Below is a small trained network, with its code and all its weights. Each question gives an input and a class and asks what happens when units are switched off, that is, made to give their printed mean instead of their output.

import numpy as np


def w(rows, s, z=0):
    codes = np.array(rows[::2]) - 128.0
    scale = np.full(codes.shape[1], s)
    scale[-1] = z or s
    return codes * scale


def norm(h):
    return h / np.sqrt((h * h).mean(-1, keepdims=True) + 1e-5)


def f(y):
    return np.maximum(y, 0)


def log_softmax(a):
    a = a - a.max(-1, keepdims=True)
    return a - np.log(np.exp(a).sum(-1, keepdims=True))


def net(x, mask):
    res = np.array(x, float).reshape(1, 4) / 4 @ E
    u = 0
    for l in range(4):
        y = f(norm(res) @ A[l][:, :-1].T + A[l][:, -1])
        res = res + np.where(mask[u : u + 9], y, B[l][:, -1]) @ B[l][:, :-1]
        u += 9
    return log_softmax(norm(res)[-1] @ U[:, :-1].T + U[:, -1])


A, B = {}, {}
E = w([
[188,254,24,140],'x0',
[129,126,130,128],'x1',
[88,127,76,80],'x2',
[117,248,236,14],'x3',
],0.0065)
A[0] = w([
[138,158,166,93,209],'L0N0',
[235,164,170,196,106],'L0N1',
[254,123,164,121,105],'L0N2',
[157,114,123,106,45],'L0N3',
[251,86,253,177,135],'L0N4',
[108,225,122,143,6],'L0N5',
[93,119,185,116,54],'L0N6',
[33,77,79,30,83],'L0N7',
[51,154,40,69,114],'L0N8',
],0.0087,0.0021)
B[0] = w([
[129,103,110,209,215],'L0N0',
[64,129,78,131,199],'L0N1',
[86,165,104,108,169],'L0N2',
[125,94,181,58,128],'L0N3',
[2,175,9,85,254],'L0N4',
[158,59,150,152,188],'L0N5',
[155,61,79,130,189],'L0N6',
[47,186,50,145,207],'L0N7',
[84,155,117,188,208],'L0N8',
],0.008,0.0044)
A[1] = w([
[148,145,20,131,228],'L1N0',
[76,195,201,73,78],'L1N1',
[174,137,220,74,148],'L1N2',
[251,76,162,254,65],'L1N3',
[183,165,191,36,15],'L1N4',
[129,175,219,123,3],'L1N5',
[132,173,162,198,124],'L1N6',
[122,128,154,139,40],'L1N7',
[169,147,48,57,181],'L1N8',
],0.0084,0.0025)
B[1] = w([
[116,138,223,143,253],'L1N0',
[154,145,2,77,170],'L1N1',
[130,77,52,58,136],'L1N2',
[103,99,75,109,144],'L1N3',
[146,160,112,116,136],'L1N4',
[105,176,40,61,138],'L1N5',
[68,125,176,124,149],'L1N6',
[127,115,128,154,128],'L1N7',
[132,135,236,177,175],'L1N8',
],0.0076,0.0074)
A[2] = w([
[105,92,91,2,103],'L2N0',
[164,249,127,87,180],'L2N1',
[247,177,145,155,98],'L2N2',
[197,150,14,101,74],'L2N3',
[100,42,150,33,4],'L2N4',
[120,60,179,71,40],'L2N5',
[251,182,83,126,91],'L2N6',
[244,132,64,11,58],'L2N7',
[159,18,127,181,229],'L2N8',
],0.011,0.0028)
B[2] = w([
[151,53,118,198,234],'L2N0',
[123,51,43,180,255],'L2N1',
[77,78,254,238,163],'L2N2',
[145,44,145,138,169],'L2N3',
[161,122,192,224,192],'L2N4',
[165,158,186,198,150],'L2N5',
[156,105,230,164,158],'L2N6',
[190,74,127,78,162],'L2N7',
[191,161,118,51,243],'L2N8',
],0.0084,0.0047)
A[3] = w([
[36,220,144,133,110],'L3N0',
[173,142,254,113,104],'L3N1',
[129,73,189,43,114],'L3N2',
[89,137,24,163,167],'L3N3',
[100,149,76,70,2],'L3N4',
[216,106,113,16,62],'L3N5',
[155,91,104,137,93],'L3N6',
[128,183,127,33,79],'L3N7',
[4,20,242,97,141],'L3N8',
],0.0085,0.0026)
B[3] = w([
[102,130,152,47,188],'L3N0',
[103,218,100,94,135],'L3N1',
[128,199,167,155,137],'L3N2',
[150,105,106,62,253],'L3N3',
[127,140,108,132,133],'L3N4',
[154,202,70,173,147],'L3N5',
[173,100,123,130,161],'L3N6',
[164,176,196,108,129],'L3N7',
[154,254,161,176,246],'L3N8',
],0.0075,0.0068)
U = w([
[126,107,179,251,134],'0',
[196,66,47,127,148],'1',
[109,137,111,151,249],'2',
[53,146,35,158,110],'3',
[117,171,192,86,106],'4',
[162,126,148,80,58],'5',
[167,125,173,79,48],'6',
[165,136,171,78,18],'7',
],0.018,0.015)

Each question gives the input, the list of numbers given to net, and the class t.
The units are the neurons (one row each of A and B). Each row of codes is followed by its name. A weight is (code - 128) times the scale printed after its matrix; where a second scale follows, it is the last column's (A, B and U).
mask holds one flag per neuron, layer by layer. A switched-off neuron (its flag False) gives its mean, the last column of its row in B, instead of its output. The means were averaged over made-up inputs and are rounded, as every weight is.
A unit's drop is (log p(t) with every unit on - log p(t) with that unit switched off) / (log p(t) with every unit on - log p(t) with every unit switched off).
The circuit of an input: a set's keep is (log p(t) with only the set's units on - log p(t) with every unit switched off) / (log p(t) with every unit on - log p(t) with every unit switched off). Starting from the 12 units with the biggest drops (on a tie, the unit counted first), units are removed one at a time, each time the one whose removal leaves the highest keep (on an exact tie, the one counted first), for as long as the keep stays at least 0.8.
circuit, biggest first: the units of the circuit, biggest drop first
top k neurons: the k neurons with the biggest drops, biggest first
k most important neurons of layer l: the k neurons of layer l with the biggest drops, biggest first
input [-1,0,2,-1], class 4: top 2 neurons : (L2N1, L3N0)
input [-5,-5,-6,3], class 3: top 2 neurons : (L0N4, L1N0)
input [-5,-1,-5,-6], class 1: circuit, biggest first : (L2N8)
input [-3,-7,5,-7], class 1: circuit, biggest first : (L2N8, L0N4)
input [-6,-5,4,1], class 0: 2 most important neurons of layer 0 : (L0N4, L0N8)
input [8,-3,0,5], class 0: 2 most important neurons of layer 2 : (L2N1, L2N2)
input [-5,-1,-1,6], class 1: circuit, biggest first : (L1N1, L1N0, L2N0)
input [6,-1,-2,6], class 0: top 2 neurons : (L2N2, L0N4)
input [-7,-6,5,-4], class 0: top 2 neurons : (L0N4, L2N1)
input [-6,-3,8,5], class 3: top 3 neurons : (L0N7, L1N0, L1N1)
input [-1,6,8,7], class 3: circuit, biggest first : (L0N7, L0N0)
input [-4,5,3,-8], class 1: circuit, biggest first : (L2N8, L0N4)
input [-4,-6,-5,-2], class 2: top 2 neurons : (L2N1, L1N1)
input [-1,6,-7,2], class 3: circuit, biggest first : (L0N4)
input [0,-5,-6,-2], class 3: 2 most important neurons of layer 0 : (L0N4, L0N1)
input [-6,6,-8,-6], class 3: top 3 neurons : (L0N4, L1N0, L1N8)
input [2,-1,1,4], class 1: top 2 neurons : (L0N4, L0N7)
input [8,1,5,-7], class 0: 2 most important neurons of layer 1 : (L1N0, L1N8)
input [-2,-2,5,-7], class 1: top 2 neurons : (L2N8, L0N4)
input [-8,-1,5,3], class 0: 2 most important neurons of layer 2 : (L2N0, L2N4)
input [3,2,-7,8], class 1: top neuron : (L1N1)
input [-6,8,-8,-4], class 2: top 2 neurons : (L1N1, L0N4)
input [-3,7,-4,0], class 2: top 2 neurons : (L2N1, L1N1)
input [-1,-2,-2,-3], class 4: 2 most important neurons of layer 2 : (L2N1, L2N0)
